Below is a small trained network, with its code and all its weights. Each question gives an input and a target symbol and asks what happens when units are switched off, that is, made to give their printed mean instead of their output.

import numpy as np


def w(rows, s, z=0):
    codes = np.array(rows[::2]) - 128.0
    scale = np.full(codes.shape[1], s)
    scale[-1] = z or s
    return codes * scale


def softmax(a):
    e = np.exp(a - a.max(-1, keepdims=True))
    return e / e.sum(-1, keepdims=True)


def log_softmax(a):
    a = a - a.max(-1, keepdims=True)
    return a - np.log(np.exp(a).sum(-1, keepdims=True))


def net(x, mask):
    ids = ['αβγδεηθλμξπστφψω'.index(c) for c in x.split()]
    T = len(ids)
    res = E[ids] + P[:T]
    u = 0
    for l in range(2):
        r = res
        for j in range(3):
            rows = slice(3 * j, 3 * j + 3)
            q, k, v = (r @ M[l][rows].T for M in (Q, K, V))
            z = softmax(np.where(np.tri(T) > 0, q @ k.T / 3**0.5, -1e9)) @ v
            o = O[l][rows]
            res = res + np.where(mask[u + j], z, o[:, -1]) @ o[:, :-1]
        u += 3
    return log_softmax(res[-1] @ U[:, :-1].T + U[:, -1])


Q, K, V, O = {}, {}, {}, {}
E = w([
[128,175,198],'α',
[155,140,164],'β',
[188,122,211],'γ',
[127,212,120],'δ',
[130,142,74],'ε',
[125,110,27],'η',
[179,131,97],'θ',
[155,125,251],'λ',
[206,119,165],'μ',
[78,143,91],'ξ',
[153,166,144],'π',
[84,133,183],'σ',
[115,170,155],'τ',
[162,111,192],'φ',
[126,143,133],'ψ',
[126,80,126],'ω',
],0.014)
P = w([
[118,146,102],'0',
[151,49,123],'1',
[33,102,89],'2',
[149,228,110],'3',
[226,59,98],'4',
[3,27,98],'5',
[89,248,131],'6',
[247,133,42],'7',
[82,45,136],'8',
],0.014)
Q[0] = w([
[254,202,131],'0.h0',
[162,115,23],'0.h0',
[135,127,125],'0.h0',
[135,113,142],'0.h1',
[119,169,145],'0.h1',
[161,125,124],'0.h1',
[124,78,135],'0.h2',
[139,122,139],'0.h2',
[115,198,94],'0.h2',
],0.016)
K[0] = w([
[218,158,77],'0.h0',
[2,102,75],'0.h0',
[111,100,102],'0.h0',
[195,136,73],'0.h1',
[80,142,192],'0.h1',
[102,137,138],'0.h1',
[86,105,110],'0.h2',
[161,96,183],'0.h2',
[129,200,75],'0.h2',
],0.013)
V[0] = w([
[122,89,157],'0.h0',
[143,180,146],'0.h0',
[150,159,184],'0.h0',
[130,165,123],'0.h1',
[188,119,126],'0.h1',
[107,2,106],'0.h1',
[79,163,164],'0.h2',
[78,154,195],'0.h2',
[163,65,235],'0.h2',
],0.0048)
O[0] = w([
[170,138,73,172],'0.h0',
[40,103,139,38],'0.h0',
[62,103,61,42],'0.h0',
[146,164,108,99],'0.h1',
[213,123,138,134],'0.h1',
[74,2,112,248],'0.h1',
[179,41,152,124],'0.h2',
[164,48,121,125],'0.h2',
[59,163,4,129],'0.h2',
],0.0033,0.0016)
Q[1] = w([
[75,114,118],'1.h0',
[127,249,133],'1.h0',
[136,127,109],'1.h0',
[99,105,102],'1.h1',
[215,226,105],'1.h1',
[186,55,119],'1.h1',
[84,74,125],'1.h2',
[166,62,188],'1.h2',
[85,109,134],'1.h2',
],0.014)
K[1] = w([
[126,104,84],'1.h0',
[58,55,153],'1.h0',
[111,186,107],'1.h0',
[142,155,172],'1.h1',
[139,29,142],'1.h1',
[5,118,127],'1.h1',
[94,26,190],'1.h2',
[190,145,125],'1.h2',
[108,93,78],'1.h2',
],0.013)
V[1] = w([
[153,105,138],'1.h0',
[158,118,106],'1.h0',
[195,171,115],'1.h0',
[116,50,95],'1.h1',
[174,128,3],'1.h1',
[49,179,67],'1.h1',
[160,157,147],'1.h2',
[146,89,166],'1.h2',
[170,104,116],'1.h2',
],0.02)
O[1] = w([
[124,100,154,130],'1.h0',
[75,137,134,145],'1.h0',
[70,128,63,76],'1.h0',
[57,118,158,252],'1.h1',
[58,253,88,124],'1.h1',
[156,233,218,202],'1.h1',
[135,120,76,19],'1.h2',
[84,135,120,165],'1.h2',
[91,122,106,136],'1.h2',
],0.017,0.0031)
U = w([
[135,193,112,64],'α',
[72,192,136,10],'β',
[93,71,133,94],'γ',
[182,164,68,254],'δ',
[112,66,78,128],'ε',
[107,171,49,90],'η',
[151,139,129,37],'θ',
[159,88,243,96],'λ',
[147,124,97,146],'μ',
[202,153,132,147],'ξ',
[229,124,112,121],'π',
[2,84,216,190],'σ',
[152,150,136,125],'τ',
[132,33,143,82],'φ',
[87,104,41,110],'ψ',
[158,188,208,140],'ω',
],0.0081,0.0099)

Each question gives the input, a string of symbols that net reads in full, and the target symbol t.
The units are the heads (3 rows each of Q, K, V and O). Each row of codes is followed by its name. A weight is (code - 128) times the scale printed after its matrix; where a second scale follows, it is the last column's (O and U).
mask holds one flag per head, layer by layer. A switched-off head (its flag False) gives its mean, the last column of its rows in O, instead of its output. The means were averaged over made-up inputs and are rounded, as every weight is.
A unit's drop is (log p(t) with every unit on - log p(t) with that unit switched off) / (log p(t) with every unit on - log p(t) with every unit switched off).
The circuit of an input: a set's keep is (log p(t) with only the set's units on - log p(t) with every unit switched off) / (log p(t) with every unit on - log p(t) with every unit switched off). Starting from all 6 units, units are removed one at a time, each time the one whose removal leaves the highest keep (on an exact tie, the one counted first), for as long as the keep stays at least 0.8.
units of the circuit, in order: the units of the circuit, biggest drop first
most important unit: the unit with the biggest drop
heads that matter: for each layer, one digit per head in row order, 1 if its drop is at least 0.15 and else 0, layers parted by /
drop when u is switched off: that unit's drop, to one decimal
input ω γ ω λ σ, target σ: heads that matter : 000 / 010
input ω α λ ω ε ξ μ π, target ω: most important unit : 1.h1
input ω σ σ τ, target λ: heads that matter : 000 / 110
input ω λ τ μ, target φ: heads that matter : 000 / 010
input σ σ ε, target λ: units of the circuit, in order : (1.h1 1.h0)
input ω σ π ψ, target λ: units of the circuit, in order : (1.h0 1.h1)
input ω π ω ω γ, target σ: units of the circuit, in order : (1.h1 1.h0)
input σ η γ, target λ: heads that matter : 010 / 110
input β γ π μ ω α, target ψ: heads that matter : 000 / 110
input ξ ω μ, target ω: heads that matter : 010 / 110
input ω ω λ ξ ω, target φ: heads that matter : 001 / 010
input η λ λ ξ ω η, target ω: heads that matter : 000 / 011
input σ ω θ, target λ: heads that matter : 010 / 110
input ξ ψ λ σ π ξ, target λ: heads that matter : 000 / 011
input ω θ η η ξ, target β: units of the circuit, in order : (1.h1)
input ξ ω γ π, target σ: drop when 1.h0 is switched off : 0.1
input ξ ξ ω β ψ ω α ξ, target σ: drop when 1.h1 is switched off : 2.0
input σ σ ξ, target λ: drop when 1.h0 is switched off : 0.1
